Below is a small trained network, with its code and all its weights. Each question gives an input and a class and asks what happens when units are switched off, that is, made to give their printed mean instead of their output.

import numpy as np


def w(rows, s, z=0):
    codes = np.array(rows[::2]) - 128.0
    scale = np.full(codes.shape[1], s)
    scale[-1] = z or s
    return codes * scale


def norm(h):
    return h / np.sqrt((h * h).mean(-1, keepdims=True) + 1e-5)


def f(y):
    return y / 2 * (1 + np.tanh(0.7978845608 * (y + 0.044715 * y**3)))


def log_softmax(a):
    a = a - a.max(-1, keepdims=True)
    return a - np.log(np.exp(a).sum(-1, keepdims=True))


def net(x, mask):
    res = np.array(x, float).reshape(1, 8) / 4 @ E
    u = 0
    for l in range(3):
        y = f(norm(res) @ A[l][:, :-1].T + A[l][:, -1])
        res = res + np.where(mask[u : u + 9], y, B[l][:, -1]) @ B[l][:, :-1]
        u += 9
    return log_softmax(norm(res)[-1] @ U[:, :-1].T + U[:, -1])


A, B = {}, {}
E = w([
[128,133,124,128,126,128],'x0',
[64,200,131,21,134,244],'x1',
[131,130,132,133,121,133],'x2',
[2,44,101,153,78,137],'x3',
[127,128,119,120,131,123],'x4',
[126,125,128,123,135,125],'x5',
[125,155,174,7,34,72],'x6',
[129,125,132,128,124,131],'x7',
],0.0092)
A[0] = w([
[155,218,73,171,189,213,45],'0.n0',
[156,58,200,216,171,128,105],'0.n1',
[56,112,145,100,133,167,5],'0.n2',
[157,102,106,243,205,153,231],'0.n3',
[245,154,184,136,200,46,157],'0.n4',
[114,111,85,106,170,209,33],'0.n5',
[203,187,104,53,199,228,61],'0.n6',
[115,1,103,108,97,80,88],'0.n7',
[244,176,122,39,190,253,75],'0.n8',
],0.0078,0.003)
B[0] = w([
[127,45,170,179,245,137,194],'0.n0',
[102,219,97,109,90,150,188],'0.n1',
[192,168,67,106,87,197,149],'0.n2',
[61,238,27,129,188,125,255],'0.n3',
[211,67,10,42,124,195,236],'0.n4',
[111,23,135,129,160,186,159],'0.n5',
[106,100,235,249,163,68,227],'0.n6',
[84,149,158,254,107,45,182],'0.n7',
[39,180,203,254,145,48,247],'0.n8',
],0.0063,0.0062)
A[1] = w([
[52,87,102,136,94,234,125],'1.n0',
[105,155,105,99,84,134,4],'1.n1',
[253,98,189,71,84,63,85],'1.n2',
[187,75,91,101,50,30,104],'1.n3',
[83,54,83,145,222,241,45],'1.n4',
[98,89,189,2,76,184,25],'1.n5',
[110,93,224,127,81,55,18],'1.n6',
[240,163,47,74,109,113,142],'1.n7',
[154,223,174,50,201,158,76],'1.n8',
],0.009,0.0042)
B[1] = w([
[157,14,116,104,128,179,226],'1.n0',
[127,133,130,159,160,125,112],'1.n1',
[103,108,170,71,135,217,209],'1.n2',
[118,72,231,77,114,216,221],'1.n3',
[177,62,199,56,82,201,252],'1.n4',
[78,180,1,189,240,92,179],'1.n5',
[190,247,119,98,95,114,183],'1.n6',
[169,100,172,131,171,170,229],'1.n7',
[159,115,178,191,70,49,182],'1.n8',
],0.0095,0.0048)
A[2] = w([
[58,132,85,103,93,119,116],'2.n0',
[161,101,45,139,205,192,96],'2.n1',
[49,120,169,95,160,108,106],'2.n2',
[85,67,175,114,58,93,88],'2.n3',
[44,121,7,126,101,115,146],'2.n4',
[111,166,193,116,36,82,82],'2.n5',
[160,167,182,109,117,42,165],'2.n6',
[209,164,55,132,166,146,3],'2.n7',
[145,195,117,117,176,92,125],'2.n8',
],0.012,0.004)
B[2] = w([
[127,194,137,210,167,113,162],'2.n0',
[126,193,132,86,76,49,255],'2.n1',
[158,168,148,193,80,88,165],'2.n2',
[218,189,100,73,87,74,182],'2.n3',
[87,112,237,189,200,140,222],'2.n4',
[208,204,31,132,119,55,213],'2.n5',
[125,74,7,78,90,152,201],'2.n6',
[146,128,138,134,12,93,168],'2.n7',
[149,97,83,73,62,127,171],'2.n8',
],0.011,0.0071)
U = w([
[191,212,74,112,85,23,49],'0',
[28,150,191,241,224,115,249],'1',
[134,20,145,47,146,249,79],'2',
],0.012,0.0012)

Each question gives the input, the list of numbers given to net, and the class t.
The units are the neurons (one row each of A and B). Each row of codes is followed by its name. A weight is (code - 128) times the scale printed after its matrix; where a second scale follows, it is the last column's (A, B and U).
mask holds one flag per neuron, layer by layer. A switched-off neuron (its flag False) gives its mean, the last column of its row in B, instead of its output. The means were averaged over made-up inputs and are rounded, as every weight is.
A unit's drop is (log p(t) with every unit on - log p(t) with that unit switched off) / (log p(t) with every unit on - log p(t) with every unit switched off).
The circuit of an input: a set's keep is (log p(t) with only the set's units on - log p(t) with every unit switched off) / (log p(t) with every unit on - log p(t) with every unit switched off). Starting from the 12 units with the biggest drops (on a tie, the unit counted first), units are removed one at a time, each time the one whose removal leaves the highest keep (on an exact tie, the one counted first), for as long as the keep stays at least 0.8.
units of the circuit, in order: the units of the circuit, biggest drop first
unit that matters most: the unit with the biggest drop
top k neurons: the k neurons with the biggest drops, biggest first
k most important neurons of layer l: the k neurons of layer l with the biggest drops, biggest first
drop when u is switched off: that unit's drop, to one decimal
input [-7,6,-3,-3,7,1,0,-7], class 1: units of the circuit, in order : (0.n8)
input [-7,-1,8,-6,-2,1,1,-8], class 2: units of the circuit, in order : (0.n4, 2.n5)
input [-3,2,6,1,-5,-5,1,1], class 1: top 3 neurons : (1.n5, 2.n4, 0.n4)
input [2,0,-8,-6,8,7,2,4], class 2: 2 most important neurons of layer 0 : (0.n4, 0.n3)
input [4,1,4,5,1,-5,5,7], class 1: top 2 neurons : (1.n5, 0.n8)
input [5,4,8,-4,-5,2,0,-7], class 1: 2 most important neurons of layer 0 : (0.n0, 0.n6)
input [-7,1,-8,3,-4,8,-4,-6], class 2: top 2 neurons : (1.n4, 0.n8)
input [5,4,-7,1,7,-5,-8,-8], class 2: top 4 neurons : (1.n4, 0.n5, 0.n7, 2.n4)
input [-2,-8,-7,1,-5,1,-2,7], class 1: top 2 neurons : (2.n4, 0.n7)
input [6,-6,8,-1,4,-8,-8,1], class 0: top 2 neurons : (0.n8, 2.n1)
input [-7,1,-7,4,-7,5,4,8], class 1: drop when 0.n8 is switched off : 1.6
input [-2,-1,3,-5,-2,-1,4,8], class 2: drop when 0.n4 is switched off : 0.4
input [4,3,4,1,7,6,-1,-1], class 2: drop when 0.n5 is switched off : 0.1
input [3,2,7,-3,-2,4,0,-7], class 1: unit that matters most : 0.n0
